In the rows, 128 means zero.
Each row of numbers belongs to one of the objects below and depends on some of the facts about them. Some rows are named. Which object is each other row?

There are 3 kinds of fact about the objects: Θ, ω, λ.
<1300> {Θ=gukler, ω=c}
<1243> {Θ=rostol, ω=a, λ=<72>,<287>}
<30> {Θ=gukler, ω=d, λ=<72>,<482>,<202>,<101>}
<1002> {Θ=dogros, ω=e, λ=<659>,<112>,<674>,<1268>}
<1219> {Θ=gukler, ω=a, λ=<959>,<823>,<1158>,<772>}
<188> {Θ=gukler, ω=d}
<1162> {Θ=nadom, ω=a, λ=<284>,<1472>,<491>}
<1191> {Θ=dogros, ω=c, λ=<251>,<971>}
<732> {Θ=nadom, ω=a, λ=<1090>,<491>}
<1467> {Θ=gukler, ω=b}
<145> {Θ=gukler, ω=b}
<72> {Θ=stareduk, ω=b}
<989> {Θ=giplan, ω=a, λ=<1158>,<140>,<255>}
<1338> {Θ=nadom, ω=b}
<216> {Θ=dogros, ω=d, λ=<969>,<581>}
<217> {Θ=rostol, ω=a, λ=<1281>,<491>,<1268>}
<414> {Θ=gukler, ω=e}
<694> {Θ=dogros, ω=e}
<147> {Θ=nadom, ω=b, λ=<145>,<797>,<969>,<1260>}
<185> {Θ=giplan, ω=d, λ=<959>,<790>,<1260>}
<642> {Θ=rostol, ω=a}
<238> {Θ=rostol, ω=e, λ=<72>,<1389>,<768>}
<410> {Θ=nadom, ω=b, λ=<1081>}
<1268> {Θ=nadom, ω=a}
<813> {Θ=gukler, ω=e}
<1241> {Θ=giplan, ω=e, λ=<481>,<674>}
<959> {Θ=nadom, ω=a}
<990> {Θ=gukler, ω=a}
<1094> {Θ=gukler, ω=b}
<407> {Θ=giplan, ω=a, λ=<356>,<1424>,<642>}
<768> {Θ=nadom, ω=c}
<462> {Θ=gukler, ω=a, λ=<72>,<137>,<813>,<414>}
<1371> {Θ=gukler, ω=e, λ=<808>,<287>}
<913> {Θ=nadom, ω=e}
<1158> {Θ=gukler, ω=a}
<255> {Θ=gukler, ω=b}
<772> {Θ=gukler, ω=d}
<954> {Θ=gukler, ω=b, λ=<747>,<790>,<255>}
<1486> {Θ=nadom, ω=d, λ=<990>,<1355>,<1472>,<285>}
<112> {Θ=giplan, ω=e}
<246> {Θ=nadom, ω=e, λ=<959>,<659>,<305>,<323>}
<184> {Θ=gukler, ω=e}
<690> {Θ=nadom, ω=d}
<482> {Θ=giplan, ω=a}
<488> {Θ=gukler, ω=c}
<733> {Θ=gukler, ω=b}
<232> {Θ=gukler, ω=a}
<1348> {Θ=stareduk, ω=a, λ=<356>,<769>,<960>}
<1483> {Θ=gukler, ω=c}
<1444> {Θ=gukler, ω=c, λ=<481>,<343>,<232>,<369>}
<55> {Θ=giplan, ω=e, λ=<1377>,<481>,<116>,<788>,<414>}
<202> {Θ=stareduk, ω=c}
<581> {Θ=gukler, ω=d}
<305> {Θ=giplan, ω=e}
<356> {Θ=stareduk, ω=a}
<1050> {Θ=giplan, ω=d, λ=<251>,<1170>,<1101>}
<893> {Θ=stareduk, ω=b, λ=<1389>,<702>,<414>}
<1424> {Θ=gukler, ω=d}
<213> {Θ=giplan, ω=d, λ=<72>,<772>}
<548> {Θ=giplan, ω=d}
<1489> {Θ=dogros, ω=a, λ=<481>,<813>,<202>}
<1038> {Θ=nadom, ω=e, λ=<959>,<1294>}
<617> {Θ=rostol, ω=a, λ=<1005>,<305>,<504>,<808>,<690>,<971>}
<823> {Θ=nadom, ω=e}
<1294> {Θ=stareduk, ω=e}
<788> {Θ=gukler, ω=d}
<369> {Θ=dogros, ω=d}
<1485> {Θ=nadom, ω=e, λ=<1472>}
<1186> {Θ=dogros, ω=c, λ=<747>,<768>,<960>}
<1355> {Θ=stareduk, ω=d}
<284> {Θ=stareduk, ω=e}
<659> {Θ=nadom, ω=d}
<1119> {Θ=nadom, ω=b}
<1490> {Θ=gukler, ω=e, λ=<772>,<581>,<414>}
<808> {Θ=giplan, ω=c}
<1389> {Θ=nadom, ω=c}
<666> {Θ=gukler, ω=b}
<1170> {Θ=gukler, ω=e}
<1032> {Θ=gukler, ω=d, λ=<574>,<937>,<690>,<548>}
<285> {Θ=dogros, ω=c}
<481> {Θ=giplan, ω=b}
<1090> {Θ=dogros, ω=e}
<960> {Θ=gukler, ω=b}
<876> {Θ=gukler, ω=a, λ=<1467>,<145>,<581>,<255>}
<969> {Θ=gukler, ω=a}
<1178> {Θ=rostol, ω=a, λ=<247>,<913>}
<323> {Θ=gukler, ω=c}
<116> {Θ=nadom, ω=d}
<504> {Θ=gukler, ω=e}
<1212> {Θ=giplan, ω=a, λ=<666>,<184>}
<1456> {Θ=rostol, ω=a}
<1471> {Θ=nadom, ω=e}
<262> {Θ=dogros, ω=b, λ=<481>,<937>}
<793> {Θ=gukler, ω=a, λ=<1005>,<548>}
<1058> {Θ=gukler, ω=a, λ=<823>,<1471>,<285>}
<1377> {Θ=giplan, ω=b}
<1207> {Θ=nadom, ω=e}
<1179> {Θ=dogros, ω=a, λ=<72>,<642>,<674>}
<1260> {Θ=giplan, ω=a}
<892> {Θ=gukler, ω=b, λ=<184>,<768>,<1170>,<1119>}
<614> {Θ=nadom, ω=d, λ=<1176>,<1483>,<488>,<1285>,<202>}
<702> {Θ=giplan, ω=c}
<287> {Θ=gukler, ω=c}
<1281> {Θ=gukler, ω=b}
<1285> {Θ=gukler, ω=a}
<1101> {Θ=nadom, ω=b}
<937> {Θ=nadom, ω=c}
<456> {Θ=rostol, ω=b, λ=<1094>,<959>,<481>,<808>,<1338>}
<947> {Θ=gukler, ω=d, λ=<574>,<504>,<186>}
<95> {Θ=gukler, ω=c, λ=<733>,<690>,<285>,<1285>}
<674> {Θ=giplan, ω=a}
<137> {Θ=gukler, ω=b}
<790> {Θ=nadom, ω=e}
<189> {Θ=stareduk, ω=e, λ=<188>,<733>}
<491> {Θ=gukler, ω=e}
<251> {Θ=gukler, ω=a}
<574> {Θ=nadom, ω=b}
<140> {Θ=gukler, ω=c}
<1140> {Θ=gukler, ω=c, λ=<1207>,<788>,<184>}
<1251> {Θ=gukler, ω=c, λ=<603>,<481>,<1456>,<1355>,<1300>,<1260>}
<870> {Θ=stareduk, ω=d, λ=<1456>,<913>}
<309> {Θ=stareduk, ω=c, λ=<1081>,<1355>,<323>}
<1081> {Θ=gukler, ω=e}
<603> {Θ=nadom, ω=e}
<971> {Θ=gukler, ω=e}
<31> {Θ=nadom, ω=a, λ=<574>,<323>}
<675> {Θ=nadom, ω=e, λ=<1377>,<1005>,<504>,<1119>}
<769> {Θ=gukler, ω=a}
<101> {Θ=rostol, ω=c}
<1176> {Θ=gukler, ω=d}
<8> {Θ=gukler, ω=a, λ=<694>,<491>}
<231> {Θ=stareduk, ω=d, λ=<504>}
<797> {Θ=gukler, ω=b}
<343> {Θ=gukler, ω=d}
<780> {Θ=nadom, ω=b, λ=<482>,<116>}
<1005> {Θ=gukler, ω=e}
<247> {Θ=giplan, ω=d}
<1472> {Θ=gukler, ω=a}
<186> {Θ=nadom, ω=c}
<1288> {Θ=nadom, ω=a, λ=<1424>}
<747> {Θ=nadom, ω=d}

Known rows:
<793>: [138 128 110 116 125 119  90 155 213 162 169  94 145 116 101 108 129 122
 150 155 119 146 125 140 110 124 118 121 111 158 116 135 121 130 139 129]
<614>: [ 56 152 153 109 160 145 197 143 121 127 151  75 146 122 145 134 154  84
 162 165  87 137 102 121 124 125  68 164 130 117 169 206 133 100  92 121]
<870>: [ 61 152 154 109 159 145 194 134 126 121 149  73 134 119 133 145 154  89
 163 175  86 144  93 117 124 129  68 161 132 113 172 200 135 100  96 125]
<1191>: [183 128 127 160 132 124 146  82 134 142 118 178  90 108  89 136 106 130
 113 142 110 102 112 100 120  91 124 122  91 160 123 159 125 139 133 141]
<1444>: [173 127 122 135 136  93 118 118  82 160 125 164 139 139 119 123 115  66
 120 168 129 101 135 105 132 133 137 165 120 136  96 152 142 136 114 152]
<31>: [120 124 115 109 143 132  86 135 203 172 157  97 122 123  97 113 126 139
 161 152 117 138 117 151 112 130 116 124 116 148 118 137 132 119 126 127]
<954>: [171 120  85 131 102 140 137  91 108 160  78 167 105 132 104 134 134  88
 127 120  94 150 134 121 150 109 173 189 111 144 136 133 169 138 116 151]
<1176>: [ 52 154 156  99 136 148 200 153 104  76 142  56 175 125 171 137 158 112
 134 128 116 143 116 107 124 142  78 150 157 117 185 161 117 121 118 131]
<287>: [160 127 132 138 101 122 123 120  77 127 107 148 121 123 154 123 130 117
 111 101 138 117 159 119 133 122 153 141 141 126 125 108  97 150 138 123]
<747>: [ 38 152 160  99 149 163 193 135  95  88 131  62 147 122 163 139 153 131
 148 122 113 142 114 118 127 144  77 148 163 106 194 164 117 107 109 120]
<1101>: [154 137 102 132 113 130 138 107  80 133  73 180 129 153 125 119 132 134
 105  79 127 133 159 138 163 117 178 154 156 132 164 129 146 133 107 130]
<137>: [169 132  98 131 100 126 147 120  88 122  77 170 142 147 138 120 133 112
  95  76 131 136 162 128 159 115 174 161 142 129 151 114 140 145 119 139]
<1158>: [115 113 118 103 125 139  86 139 165 117 139  80 137 127 142 120 124 156
 125 100 152 145 124 139 110 155 124 121 125 130 116  73 126 131 132 131]
<343>: [ 57 154 155  97 142 141 193 155 102  75 139  57 177 128 167 136 156 113
 133 130 125 140 116 104 126 147  75 151 155 110 181 162 120 119 113 138]
<145>: [163 130  94 127  97 130 143 101  86 119  69 167 132 145 129 128 132 125
 101  81 126 144 151 124 156 125 178 168 146 136 154 107 150 143 121 145]
<548>: [ 75 173 163 114 160 137 209 148 125  68 139  73 157 128 126 145 158 142
 134 149 122 147 103 114 134 135  71 102 154  99 198 171  98 120 117 119]
<232>: [125 123 122 107 134 124  91 160 166 118 151  89 164 134 144 110 126 146
 117 107 165 136 132 138 116 148 123 109 125 131 115  89 124 129 135 130]

Name these rows:
No name comes twice in this set of rows, the named rows included.
[180 126 130 162 130 135 148  74 133 141 116 171  78 104  98 140 105 130
 108 134 107 103 113 102 117  86 125 124  82 155 117 149 130 133 130 138] => <1186>
[139 137 134 126 149 135 112 154 183 110 144 101 134 131 122 122 127 164
 110 116 163 141 115 159 125 136 115  71 111 104 117  78 112 120 127 108] => <482>
[116 128 129 113 141 137  95 148 168 123 146  94 128 136 134 113 130 165
 128 106 158 139 129 155 120 146 120  93 133 121 121  92 122 116 123 110] => <356>
[ 91 157 169 122 160 183 226 147 156 123 139  65  99 100 146 159 152  67
 142 168  78 149 104 123 129  94  66 134  86  76 160 166 103 106  90 100] => <213>
[ 47 156 157 103 160 147 192 142  95  79 139  71 156 133 154 137 158 131
 142 136 120 142  99 117 131 152  76 138 161 105 188 169 128 105 108 126] => <1355>
[ 44 163 155  99 150 141 191 146 114  91 141  65 167 126 148 130 154 137
 151 134 112 138 124 120 127 139  76 141 176 119 206 188 106 119 119 122] => <690>
[ 74 161 142 103 133 129 196 152 157 123 161  60 171 110 113 131 164  92
 174 184  70 150 117 102 119 114  69 158 150 149 194 218 103 133 136 135] => <947>
[154 136 140 141 129 111 123 120  62 132 108 166 115 140 140 122 123 124
 111 115 153 103 155 130 141 132 149 124 148 116 126 120 111 138 121 117] => <202>
[128 110 112 117 132 131  91 141 197 156 165  92 127 117 120 117 131 120
 146 147 124 148 108 138 110 132 113 136  96 149 100 115 144 116 130 128] => <1058>
[ 48 141 148 119 149 144 192 138 112 117 161  82 135 118 144 134 166  96
 167 160  82 147  80 121 122 130  65 166 137 127 171 212 149  83 100 122] => <1486>
[124 103 105 111 128 145  89 135 191 157 151  82 117 113 121 125 126 117
 150 142 119 149 107 132 109 135 119 139  90 144 101 101 141 119 122 136] => <876>
[ 46 161 159  98 159 150 196 153 101  87 137  65 164 133 165 131 149 120
 139 128 121 132 119 118 129 141  75 144 161 104 188 175 119 108 103 123] => <116>
[168 128 135 159 128 123 141  78 100  98 106 175  99 117 117 133 107 173
  88  96 144 100 119 103 122 113 130 106 119 150 138 128 124 137 138 138] => <285>
[ 99 112 118  83 159 158  76  99 153 135 116  66 108 136 121 138 106 176
 141 118 148 139 112 137 115 173 130 125 130 120 118  62 142 130 109 145] => <959>

Now the same objects, written a new way:
Some objects and their rows:
<216>: [113 169 125 107 170 130 105 148  81 108 143 136 112 171  63 133 116 100
 155 139 127  79 142  73 122 127  73 132]
<1212>: [107 152 133 124 159 123 121 125 143 117 114 133 145 112 131 179 139 147
 133 125 120 119 125 117 138 114 109 128]
<213>: [ 93 157 103 114 235 127 110 117 127  97 126 131 137 130  85 177 137 152
 159 134 135 107 125 118 140 118 110 120]
<674>: [123 121 125 125 162 119 120 109 132 124 134 128 136 111 143 146 128 133
 146 130 147 129 123 150 129 133 161 128]
<1094>: [125 112 145 136  98 130 141 134 146 149 164 121 151 125 171 122 142 130
 115 130 132 151 131 148 108 125 124 136]
<488>: [132 107 148 148 102 128 141 133 148 142 156 125 146 134 185 140 130 129
 119 118 133 142 125 151 129 134 150 127]
<1285>: [132 132 125 149 102 128 131 134 130 134 131 134 133 124 176 120 135 129
 119 130 155 156 126 150 121 148 137 124]
<1281>: [121 103 153 138  96 126 133 133 155 141 175 108 129 136 216 139 129 131
 111 117 143 143 129 131 123 138 159 123]
<287>: [128 103 136 132  97 133 138 131 137 156 117 133 156 134 168 105 131 130
 113 130 141 146 119 143 112 133 158 125]
<323>: [142 111 149 147  83 120 143 137 142 147 137 120 134 125 171 105 120 127
 109 127 131 157 129 149 119 142 128 138]
<137>: [121 109 148 143 124 130 137 132 140 146 152 125 165 141 179 139 127 130
 126 128 117 130 121 147 119 121 153 124]
<675>: [153 128 119 135  87 133 135 131 126 125  47 133 119 102  62 141 131 143
 115 119  99 122 124 124 151 120 123 127]
<1101>: [153 101 129 118 119 126 110 113 144 142 115 128 118  87 154 125 124 115
 125 129 126 131 129 127 124 112 144 134]
<690>: [152 167 110 141  95 121 108 133 100 109  59 128 102  87 110 116 116 115
 135 139 142 147 140 154 128 151 124 142]
<747>: [127 166 116 123 163 120  95 130  98 106 123 126 113 130  88 111 115 119
 153 137 136 132 142 149 119 131 145 139]
<1355>: [120 161 111 125 139 121 133 135  97 120 166 136 118 140 117  93 128 110
 132 139 157 134 134 144 106 160  99 126]
<202>: [133 106 137 135  78 130 136 124 128 158 171 136 142 132 166 124 142 124
 125 130 139 114 118 133 104 131 157 123]

Name these rows:
No name comes twice in this set of rows, the named rows included.
[102 139 116 113 203 125 117 114 150 110 137 123 135 115 132 189 139 149
 142 124 128 108 121 106 143 110 121 114] => <407>
[151 101 150 154  53 128 162 137 125 122 151 111 125 135 146  83 115 128
 106 114 134 132 117 193 149 155 192 127] => <491>
[153 100 119 106 117 130 134 110 116 126 114 120 115 134  42  50 107 124
 135 134 108 130 129 166 133 122 167 143] => <790>
[125 111 121 110 158 129 105 118 158 133 118 128 133 105 160 162 125 121
 133 123 119 115 133  92 134  97 132 123] => <780>
[129 111 127 111 149 126 110 110 159 135 143 117 104  96 162 126 131 120
 127 125 131 143 141 100 133 109 116 134] => <410>
[132 113 142 128  70 138 140 142  99 123 122 130 103 148  79 118 119 116
 125 111 109  83 123  62 150 137 122 117] => <1002>
[119 129 113 112 175 126  99 120 143 121 122 126 111 114 133 149 127 121
 142 130 131 127 133 103 142 118 133 122] => <1288>
[143 120 145 131 130 135 129 138 113 120 109 134 129 140  64 154 131 134
 133 115  84  69 121 104 149 111 146 128] => <238>
[130 135 132 121 118 122 102 129 108 130 138 131 122 117 143 123 111 118
 141 128 132  95 131 113 121 131 161 130] => <642>
[113 139 133 107 155 117 126 117 126 118 172 122 142 132 108  95 119 132
 138 140 133 142 137 142 104 120 134 147] => <1260>
[141 110 149 151  78 128 162 143 124 125 179 118 118 143 112 105 124 124
 115 116 128 105 117 162 138 154 153 123] => <284>
[ 99 147 126 128 142 130 130 128 153 119 160 124 119 137 184 156 137 139
 114 119 152 153 129 113 137 140 115 107] => <8>

